Here is a tiny trained network, its code and every weight. The questions are about switching its units off for an input and a class, where a switched-off unit gives its printed mean instead of its output.

import numpy as np


def w(rows, s, z=0):
    codes = np.array(rows[::2]) - 128.0
    scale = np.full(codes.shape[1], s)
    scale[-1] = z or s
    return codes * scale


def norm(h):
    return h / np.sqrt((h * h).mean(-1, keepdims=True) + 1e-5)


def f(y):
    return np.maximum(y, 0)


def log_softmax(a):
    a = a - a.max(-1, keepdims=True)
    return a - np.log(np.exp(a).sum(-1, keepdims=True))


def net(x, mask):
    res = np.array(x, float).reshape(1, 6) / 4 @ E
    u = 0
    for l in range(3):
        y = f(norm(res) @ A[l][:, :-1].T + A[l][:, -1])
        res = res + np.where(mask[u : u + 4], y, B[l][:, -1]) @ B[l][:, :-1]
        u += 4
    return log_softmax(norm(res)[-1] @ U[:, :-1].T + U[:, -1])


A, B = {}, {}
E = w([
[139,100,119,152,118,141,88,69,140,192,71],'x0',
[153,84,126,127,177,76,146,130,110,175,112],'x1',
[129,179,111,98,134,72,172,148,149,95,190],'x2',
[118,200,2,95,145,52,193,159,117,172,77],'x3',
[140,108,153,136,187,114,134,90,106,136,157],'x4',
[117,171,128,147,176,95,157,136,98,162,140],'x5',
],0.013)
A[0] = w([
[67,144,72,97,129,29,199,142,160,182,52,63],'L0N1',
[109,163,120,109,156,12,254,129,102,133,180,2],'L0N2',
[118,178,142,71,60,161,169,121,108,36,165,40],'L0N3',
[147,129,169,138,139,173,152,126,122,83,156,80],'L0N4',
],0.0086,0.003)
B[0] = w([
[72,89,76,104,185,111,135,77,177,195,112,254],'L0N1',
[215,187,182,41,212,139,167,158,63,92,179,236],'L0N2',
[79,77,79,166,148,88,73,215,153,53,151,200],'L0N3',
[101,183,182,130,92,77,94,133,174,124,10,172],'L0N4',
],0.011,0.0092)
A[1] = w([
[185,62,254,157,67,166,91,31,89,151,90,77],'L1N1',
[142,169,124,134,58,202,136,170,132,62,139,77],'L1N2',
[138,124,118,133,104,139,127,85,147,89,80,79],'L1N3',
[188,178,99,135,98,11,174,128,82,124,148,1],'L1N4',
],0.009,0.0037)
B[1] = w([
[127,87,135,82,215,209,108,89,7,126,105,254],'L1N1',
[134,164,127,204,61,70,110,150,144,139,200,176],'L1N2',
[129,138,118,143,142,157,139,153,75,88,128,154],'L1N3',
[205,76,135,155,183,119,123,145,98,118,142,165],'L1N4',
],0.014,0.009)
A[2] = w([
[205,140,118,125,153,57,244,151,74,124,163,3],'L2N1',
[171,126,178,150,83,124,119,151,131,211,144,44],'L2N2',
[161,143,46,144,125,141,130,78,148,184,76,56],'L2N3',
[85,95,167,133,160,163,145,112,161,109,166,121],'L2N4',
],0.011,0.0035)
B[2] = w([
[179,220,81,122,197,135,247,145,86,99,217,254],'L2N1',
[127,80,150,130,75,152,121,144,92,108,145,130],'L2N2',
[131,102,198,120,54,105,137,127,180,137,87,202],'L2N3',
[117,113,90,168,85,184,64,100,149,192,155,166],'L2N4',
],0.013,0.0079)
U = w([
[99,133,168,190,32,136,67,171,173,64,168,109],'0',
[137,64,181,122,146,218,78,71,68,151,100,183],'1',
[114,101,108,89,74,102,178,77,196,221,8,3],'2',
[163,172,100,75,206,108,210,143,130,143,179,163],'3',
],0.015,0.002)

Each question gives the input, the list of numbers given to net, and the class t.
The units are the neurons (one row each of A and B). Each row of codes is followed by its name. A weight is (code - 128) times the scale printed after its matrix; where a second scale follows, it is the last column's (A, B and U).
mask holds one flag per neuron, layer by layer. A switched-off neuron (its flag False) gives its mean, the last column of its row in B, instead of its output. The means were averaged over made-up inputs and are rounded, as every weight is.
A unit's drop is (log p(t) with every unit on - log p(t) with that unit switched off) / (log p(t) with every unit on - log p(t) with every unit switched off).
The circuit of an input: a set's keep is (log p(t) with only the set's units on - log p(t) with every unit switched off) / (log p(t) with every unit on - log p(t) with every unit switched off). Starting from all 12 units, units are removed one at a time, each time the one whose removal leaves the highest keep (on an exact tie, the one counted first), for as long as the keep stays at least 0.8.
circuit, biggest first: the units of the circuit, biggest drop first
k most important neurons: the k neurons with the biggest drops, biggest first
k most important neurons of layer l: the k neurons of layer l with the biggest drops, biggest first
drop when u is switched off: that unit's drop, to one decimal
input [-3,3,-5,7,-8,3], class 2: circuit, biggest first : [L0N1, L2N3]
input [-3,-6,-8,-3,-6,3], class 0: circuit, biggest first : [L1N2]
input [-6,1,-5,-3,3,8], class 1: circuit, biggest first : [L0N4, L0N2, L2N1]
input [-2,3,-7,3,3,-3], class 2: circuit, biggest first : [L0N2, L1N1]
input [1,-5,1,-8,-6,-3], class 0: 3 most important neurons : [L1N2, L0N3, L0N1]
input [6,-7,5,2,5,-1], class 2: circuit, biggest first : [L0N2, L2N1, L1N1]
input [7,1,0,6,-1,6], class 2: circuit, biggest first : [L0N1, L2N3]
input [6,-3,7,-4,4,6], class 1: 4 most important neurons : [L0N3, L0N4, L0N2, L1N2]
input [-8,-3,5,-5,4,2], class 0: 2 most important neurons of layer 0 : [L0N3, L0N4]
input [-5,5,-6,6,-5,-2], class 2: 2 most important neurons : [L0N1, L2N3]
input [-1,0,3,-3,5,-1], class 1: 2 most important neurons of layer 0 : [L0N1, L0N4]
input [4,8,1,6,-1,-7], class 2: drop when L0N1 is switched off : 0.8
input [5,4,6,-2,-3,-8], class 1: drop when L0N1 is switched off : 0.1
